Each row has a name. Each piece below is followed by the name of the row it came from, unless a question asks for something else. Each question is about the rows just above it. Some pieces are copies with a little noise. Places in a row count from 0.

[110 125 101 177] : veza
[110 125 101 163] : nabiv
[109 125 101 177] : pavu
[ 88  88  88 172] : daker
asked: [110 125 101 177]  veza
[101 110 125 177] is which row reordered?  veza
Put [109 125 177 101] back in order: which row is it?  pavu
Places of [172] in row daker:  3
Places of [88] in row daker:  0 1 2
asked: [110 124 102 164]  nabiv

[ 83  83  83 120  77] -> goza
[130 146 124 120  88] -> pavu
[131 129 143  56 135] -> nabiv
[131  70  70 123 181] -> daker
At which places does goza hold [83]?  0 1 2
asked: [129 146 124 121  89]  pavu
Every place of [70] in daker:  1 2
Every place of [130] in pavu:  0
Shift each entry of [70] by +1 times 1:  [71]
[83 83] with -1 step of 1 on every entry:  [82 82]
asked: [ 82  83  82 120  77]  goza

[165 137  55 137  78 133]  daker
[141 114  94 144 170  75]  zova
[144  75  94 114 171 141]  pavu
[165 137 137 132  78  55]  veza
asked: [144  77  92 113 171 141]  pavu
asked: [165 136 138 131  77  55]  veza
[141  94 144 170  75 114] is which row reordered?  zova
Which row holds these entries in another order? [ 78  55 165 137 137 132]  veza
Move every entry of [165] by +1 step of 1.  [166]

[125 144 134 131 131 129 130 126 130 125 128 129 128 140 135 132 125 127
 125 124 125 128 127 127]  zomot
[136 144 134 131 131 131 130 126 130 127 128 129 128 128 136 147 128 126
 136 131 126 126 129 128]  sesi
[123 125 124 127 125 128 132 128 125 130 127 137 128 134 144 129 126 131
 129 131 127 130 140 125]  ped
[126 130 127] with +1 step of 1 on every entry:  [127 131 128]
Every place of [129] in ped:  15 18
Put [125 124 125 128 127 127 125 144 134 131 131 129 130 126 130 125 128 129
 128 140 135 132 125 127] back in order: which row is it?  zomot
Places of [136] in row sesi:  0 14 18
At which places does sesi hold [128]?  10 12 13 16 23
asked: [135 143 135 130 129 132 129 125 131 128 126 129 131 127 136 146 128 125
 139 131 124 125 129 128]  sesi
Every place of [125] in zomot:  0 9 16 18 20

[118 147 125 140 124 139  93 158 119 123 122  54 147 160 126 122 127 112
 108 122 139]  razen
[118 147 125 140 124 139  93 158 119 123 122  54 147 133 126 122 127 112
 108 122 139]  sesi
[118 158 125 160 124 145  93 158 119 123 122  54 157 133 126 122 127 112
  76 122 181]  gos
[122 119 127 160 140 123 126 139 147 139  54 158 124 118  93 109 122 122
 147 125 112]  veza
Which row holds these entries in another order? [ 54  93 108 112 118 119 122 122 122 123 124 125 126 127 139 139 140 147
 147 158 160]  razen
Shift each entry of [54] by -1 times 1:  [53]

[122 122 132 127] -> sesi
[ 61  99 159 144] -> pavu
[131 141 122 130] -> sebo
[128 136 133 115] -> zomot
[131 141 122 126] -> gos
[125 134 127 125] -> daker
[106 119 122 135] -> ped
[124 165 116 125] -> veza
[144 159  99  61] is which row reordered?  pavu
asked: [131 141 122 125]  gos
Shift each entry of [106 119 122] by +1 times 1:  [107 120 123]
asked: [127 136 133 114]  zomot
[125 134 127] with -1 step of 1 on every entry:  [124 133 126]
[131] with +1 step of 1 on every entry:  [132]
asked: [131 141 121 130]  sebo

[155 166  98  98] : daker
[156 156 156 156] : zova
[159 108  51 109] : gos
[161 123  62  96] : zomot
[139 107 127 137] : sebo
[133 140 127 134] : pavu
[126 120 130 128] : ped
[127 140 129 138] : sesi
[163 160 109  96] : veza
[145 125 124 127] : goza
[120 149 125 136] : razen
[108 157 125 146] : nabiv
Which row holds these entries in another order? [157 125 146 108]  nabiv
At which places does zova hold [156]?  0 1 2 3
Which row holds these entries in another order? [133 134 140 127]  pavu

[144 168  50 116 109 134] = nabiv
[165 111 118  68 118 137] = zomot
[101  95 172 141 107 104] = sebo
[ 98 157 190 144 128 114] = goza
[191 152 144 117 148 118] = zova
[140 145 122 145 123 107] = sesi
[ 58 108 138 152  99 108] = razen
asked: [164 109 117  67 118 138]  zomot
Shift each entry of [107] by +1 times 1:  [108]

[107 104 102 169 108 132 112 122 132 104] -> zomot
[123 119 135 126 137 155 115 123 158 124] -> daker
[ 87 154 123 119 108 148 142 161 141 131] -> razen
[134 113 117 130 131  98 162 113 112 120] -> goza
[112 103 104 102 132 169 108 132 108 122] -> veza
[108 104 132 122 102 103 112 169 132 107] -> ped
[131 144 145 142 115 119 116 146 142 136] -> pavu
[154 111 130 146 103 173 156 133 115 144] -> zova
[ 68 130 142 138 153 168 144 141 111 134] -> sebo
Put [107 132 112 122 104 108 132 102 169 104] back in order: which row is it?  zomot
Which row holds these entries in another order? [112 104 169 122 107 102 103 132 132 108]  ped
Which row holds these entries in another order? [102 132 103 108 112 104 132 107 122 169]  ped
[108 169 107 122 102 104 132 103 112 132] is which row reordered?  ped

[134 131 116 185 142 155 107] -> goza
[132 142 173 127 150 153 168] -> gos
[113 147 147 113 113 147 113] -> ped
[173 142 153 169 148 150 127] -> zomot
Shift each entry of [142 155] by -1 times 1:  [141 154]
Which row holds these entries in another order? [153 168 132 142 173 127 150]  gos
asked: [172 143 153 169 147 151 128]  zomot
Every place of [147] in ped:  1 2 5

[146 146  85 146 121 115 183 160 157 158  59 152 189 146] = pavu
[146 152 146 158  59 115 122 160 146 157  59 152 146 152] = goza
[100  96 133 116  68 142 115 188  86 143 114  60 137  86] = nabiv
Places of [146] in row goza:  0 2 8 12
Places of [122] in row goza:  6
Put [158 160 146 115  59 146 122 157  59 146 152 152 152 146] back in order: which row is it?  goza
Shift each entry of [146 157] by -1 times 1:  [145 156]
Every place of [59] in goza:  4 10

[138 148 141 116 104 158 174 139 157 136 123 125 126 111 126 118 154 156
 134 116 149 125 132 108 124  92 146 121 106 112  92 137 165 125 154 129
 141 102 112 132 156 157] = sebo
[100 135 132 152 169 120 114 104 108 126 123 115 126 168 146 125 108  99
 107 126 123 141 108 154 121 124 125 139 127 146 139 140 115 115 117 139
 156 124 169 120 122 133] = zova
[111 123 100 123 142 103  99 140  96 129 104 117 144 129  99 145 109 132
 144 147 144 163 104 162 107 138 111 129 160 165 162 124 116 114 141 121
 119 159 131 139 114 114] = sesi
[116 154 134 122 123 109 117 128 116 141 110 110 114  96 101 151 151 130
  97 145 110 132 116 138 133 111 116 101 108 117 152 115 101 128 123 117
 153 165 126 106 116 126] = veza
[100 135 132 152 169 120 114 104 108 126 123 115 126 168 143 125 108  99
 107 126 123 141 108 154 121 124 125 139 127 144 139 140 115 115 117 106
 156 126 169 120 122 112] = nabiv
[114 128 117 141 101 106 123 126 115 117 122 128 138 116 153 126 123  97
 111 152 151 165 117 116  96 101 116 110 116 109 110 107 132 134 154 130
 145 133 151 110 101 116] = ped
[143 127 140 121 113 126 132 126 156 103 166 139 128 121 143  99 143 145
 129 109  98 109 153 137 116 109 117 147 135 118 160 130 116 132 136 109
 130 117 100 144  95 101] = zomot
[143 127 140 121 113 126 113 126 156 103 166 139 128 121 143  99 143 145
 129 109  98 109 153  94 142 127 148 136 118 109 118 119 119 152 125 144
 112 119 104 122 119 149] = gos
[123 153 137 115 146 132 123 143 112 101 161 112 155 140  98 107 137 143
 118 111 134 129 128 130 110 115 130 191 149 130 152 131 136 168 132 112
 129 137 123 137 131 144] = goza
[121] with -1 step of 1 on every entry:  [120]
asked: [143 127 140 122 114 126 113 127 156 102 166 140 127 121 143  99 143 144
 129 109  98 109 153  94 143 127 149 136 118 109 118 120 119 153 126 144
 112 118 103 122 119 149]  gos
Every place of [113] in gos:  4 6
Every place of [101] in ped:  4 25 40
Which row holds these entries in another order? [110 116 109 110 107 132 134 154 130 145 133 151 110 101 116 114 128 117
 141 101 106 123 126 115 117 122 128 138 116 153 126 123  97 111 152 151
 165 117 116  96 101 116]  ped
[106 116 126 116 154 134 122 123 109 117 128 116 141 110 110 114  96 101
 151 151 130  97 145 110 132 116 138 133 111 116 101 108 117 152 115 101
 128 123 117 153 165 126] is which row reordered?  veza

[166 105 122 121 126  75 108 129 164 132] -> sesi
[122 122 126 134 129 141 128 119 117 147] -> zova
[120 105 130 133 139 112 116 157 121 161] -> gos
[187 117 101 109 145  92 119 155 152 134] -> ped
[120 104 116 121 130 157 112 161 139 133] -> daker
asked: [185 118 100 109 145  92 118 155 151 134]  ped
[130 133 104 161 120 157 121 139 116 112] is which row reordered?  daker
Every place of [121] in daker:  3
Move every entry of [133 139] by -1 step of 1.  [132 138]

[121 127 149  98  91 119 146] = razen
[130 113 130 135 130 135 130] = goza
[137 180 180 147 137 180 137] = nabiv
[110 152 147 117 131 120 104] = daker
[111 159 148 135  96 130 113] = gos
[136 157 189 146  78 140  97] = ped
[109 166 150 138  65 144 138] = sesi
[144 153 202 115  85 115 124] = zomot
Shift each entry of [189 146  78] by -1 times 1:  [188 145  77]
At which places does nabiv hold [137]?  0 4 6
[130 111 113 148  96 159 135] is which row reordered?  gos
Places of [130] in row goza:  0 2 4 6

[136 120 159 136 119 180] -> ped
[143 136 138 115 130 159] -> veza
[138 151 114 122 134 145] -> sebo
[123 165 106 122 141 158] -> gos
[111 164 108 120 145 110] -> daker
[ 99 166 102 123 137  99] -> pavu
[ 91 161 107 117 132  90] -> razen
[102 171  95 122 127  68] -> zomot
[ 87 156  88 122 120  84] -> zova
[165] with +1 step of 1 on every entry:  [166]
At which places does ped hold [159]?  2

[127 127 147 114 131 128 124] -> zova
[147 131 128 114 128 124 127] -> nabiv
[136 136 138 108 117 120 145] -> razen
[121 121 123 117 138 130 121] -> pavu
[134 113  93  77 146 129 121] -> gos
[129 129 123 123 110 134 123] -> ped
[121 121 101 136 127 133 119] -> goza
[123  93  77 146 129 113 113] -> zomot
[119 139 155 124 120 122 141] -> daker
Places of [120] in row daker:  4
Every place of [123] in ped:  2 3 6
[124 127 147 131 128 114 128] is which row reordered?  nabiv
Which row holds these entries in another order? [124 128 131 114 147 127 127]  zova
At which places does goza hold [133]?  5

[129 131 126 126 127 100 124 126 134 128 128 112 129 131] -> pavu
[128 129 123 125 128 115 130 127 130 130 127 113 130 130] -> zova
[127 130 129 127 128 115 124 126 133 129 126 122 130 130] -> sebo
[127 131 124 126 127  96 121 125 133 128 126 112 130 131] -> ped
[127 131 126 126 127 117 125 125 133 130 126 111 131 131] -> goza
[131 127 121 126 128  84 130 129 130 126 130 111 126 131] -> gos
[129 129 122 126 128  92 128 128 132 127 128 109 128 131] -> daker
[122 132 124 132 132 124 147 132 123 131 124 132 125 124] -> veza
[130 127 119 126 128  91 133 129 128 126 129 110 126 130] -> sesi
[130 126 132 129 128 132 123 127 124 127 131 141 128 128] -> razen
[128 130 127 126 128 114 125 125 133 130 127 115 131 131] -> nabiv
[128 129 122 127 128  92 128 128 132 127 128 109 128 131] -> zomot
Every place of [124] in veza:  2 5 10 13
[ 96 112 121 124 125 126 126 127 127 128 130 131 131 133] is which row reordered?  ped
Every place of [128] in zomot:  0 4 6 7 10 12

[114 107 121 130  90 157 147 139 125 123 133 110 102 136 145 135 139 145
 122 133 132 125 120 127 157 117 136 114 133 101 163 132 140 127 141 130
 117 125 114 122 121 114 140 136 127 126 134 133 118 138 118 140 130 158
 120 133] : goza
[108  86 110 132  69 195 165 149 117 128 151  96  86 142 165 145 157 163
 124 129 147 133 110 128 190 105 139 113 156  64 190 146 144 135 136 114
 106 120 116 104 100 107 137 145 113 117 159 146 111 156 107 144 138 163
 104 142] : razen
[123 118 124 130 122 140 137 121 127 132 143 130 125 134 142 130 137 142
 132 129 140 133 132 130 131 126 123 130 136 124 140 130 127 136 121 120
 128 130 123 122 124 118 132 129 120 128 134 143 128 127 125 121 137 129
 123 128] : daker
[123 142 155 117 110 118 166 155 115 106 100  92 142 100 107 127 120 127
 117 134 108 119 125 149 149 165 172  79 142  64 132 130 116  98 173 134
 137 152  90 136 113 127 121  86 180 143 133  99 107 116  99 202  91 181
 124 125] : ped
[122 121 126 127 113 136 133 133 128 124 124 120 116 132 131 129 129 132
 125 131 128 123 126 128 139 124 134 117 126 120 140 127 135 123 139 135
 127 128 117 131 127 121 135 129 133 132 124 126 123 130 125 138 124 143
 129 134] : veza
[114 107 121 130  90 157 147 139 125 123 133 110 102 136 145 135 139 145
 122 133 132 125 120 129 157 117 136 114 133 101 163 132 140 127 141 130
 117 126 114 122 121 114 140 136 127 126 134 133 118 138 118 140 132 158
 120 133] : gos
[122 121 126 127 113 136 133 133 128 124 124 120 116 132 131 129 129 132
 125 131 128 123 126 128 139 124 134 117 126 120 140 127 135 123 139 135
 127 128 117 131 127 121 135 129 133 132 124 126 123 130 125 138 124 143
 129 131] : pavu
[129 143 146 116 125 116 150 148 117 113 106 107 140 108 107 124 115 123
 124 132 111 121 132 144 141 160 159  90 136  83 125 127 119 103 164 136
 144 148  99 139 114 128 122  93 171 142 128  97 115 118 108 186  96 161
 129 127] : sebo
[122 121 126 127 113 136 133 133 128 124 124 120 116 132 131 129 129 132
 125 131 128 123 126 128 139 124 134 117 126 120 140 127 135 123 139 135
 127 128 117 131 127 121 135 129 133 130 151 173 132 123 120 117 145  95
 113 143] : nabiv
Put [127 129 161  96 186 108 118 115  97 128 142 171  93 122 128 114 139  99
 148 144 136 164 103 119 127 125  83 136  90 159 160 141 144 132 121 111
 132 124 123 115 124 107 108 140 107 106 113 117 148 150 116 125 116 146
 143 129] back in order: which row is it?  sebo
Shift each entry of [101 163 132 140] by +1 times 1:  [102 164 133 141]
Move every entry of [139] by +1 step of 1.  [140]

[106  89  94  92  71 110  92  96  76 108 109 118 100 105  83 115 108 102
  88 100 136  96 132 154 124 116  85 127  92 132  84 121 123 115  74 120] : goza
[ 99 100  95 112  99 105 107 108  83 106 115  94  76 118  97  82  92 109
 115  71  96 109  86 108 108 102  88  79  89  81  88  92 110 100 100  97] : razen
[106  89  94  92  71 110  92  96  76 108 109 118 100 105  83 115 108 102
  88 100 100  97  82 107 115  95  88 112  99  97  86 108 109  81  80  99] : sesi
[151 166 106 135 113 127 122 156 126 139 144 129 127 125 129 118 139 136
 161 137 137 134 119 154 149 115 137 127 114 135 124 127 128 148 131 139] : nabiv
[110 100 107 141 106 106 102 103 142 120 114 106 135 131 118 132 117 102
 101 104 123 115 132 120 126 120 129 132 131 143 112 136 145 163 115 138] : zomot
[106  89  94  92  71 110  92  96  76 108 109 118 100 105  83 115 108 102
  88 100 100  97  82 107 115  95 135 112 137  97 124 104 112 156 127 103] : pavu
asked: [149 166 105 133 112 125 121 156 124 140 144 130 126 126 130 117 140 137
 159 137 136 135 119 154 149 114 136 127 113 135 124 126 125 151 132 142]  nabiv
Put [118 100 105  83 115 108 102  88 100 100  97  82 107 115  95  88 112  99
  97  86 108 109  81  80  99 106  89  94  92  71 110  92  96  76 108 109] back in order: which row is it?  sesi
Places of [109] in row razen:  17 21

[108 120 134 143 148  99  79  95 146 192  89 109 137 139 127 116] = gos
[135 134 144 131 140 132 120 126 120 165 117 132 136 153 114 114] = ped
[112 112 125 112 139 112  76 103 158 175 104 115 142 109 126 118] = razen
[136 153] with +1 step of 1 on every entry:  [137 154]
Shift each entry of [120 165 117 132] by -1 times 1:  [119 164 116 131]
[140] with +1 step of 1 on every entry:  [141]
asked: [107 120 133 143 149  97  79  95 145 192  88 109 137 140 128 116]  gos
At which places does razen hold [112]?  0 1 3 5
Move every entry of [103 158 175] by -1 step of 1.  [102 157 174]

[171 137  78 124 156 204 125] = zomot
[118 129 125 131 118 123 133] = daker
[197 136 153 125 125 166  82] = nabiv
[204 137 156 124 125 170  78] = sebo
[156 204  78 124 125 137 170] is which row reordered?  sebo
asked: [172 137  77 124 156 204 124]  zomot
Move every entry of [204 137] by -1 step of 1.  [203 136]
Shift each entry of [125 131] by -1 times 1:  [124 130]
Shift each entry of [156] by +1 times 1:  [157]
At which places does daker hold [118]?  0 4

[ 99 142 129 148 191] : goza
[ 98 158 124 146 191] : nabiv
[ 76  93  91  84 117] : veza
[92 89 92 89 89] : ped
[130 196 111 161 127] : zova
[ 81 149 116  67 175] : sebo
[186 161 169 181 139] : zomot
[115 129  89 106  66] : daker
[111 130  83 106  91] : sesi
[188 168 164 169 124] : gos
[122 202 105  76 107] : pavu
[143 114 175 145 195] : razen
Places of [92] in row ped:  0 2
asked: [115 129  89 106  66]  daker
Move every entry of [89] by +1 step of 1.  [90]
Move every entry of [89 92] by -1 step of 1.  [88 91]

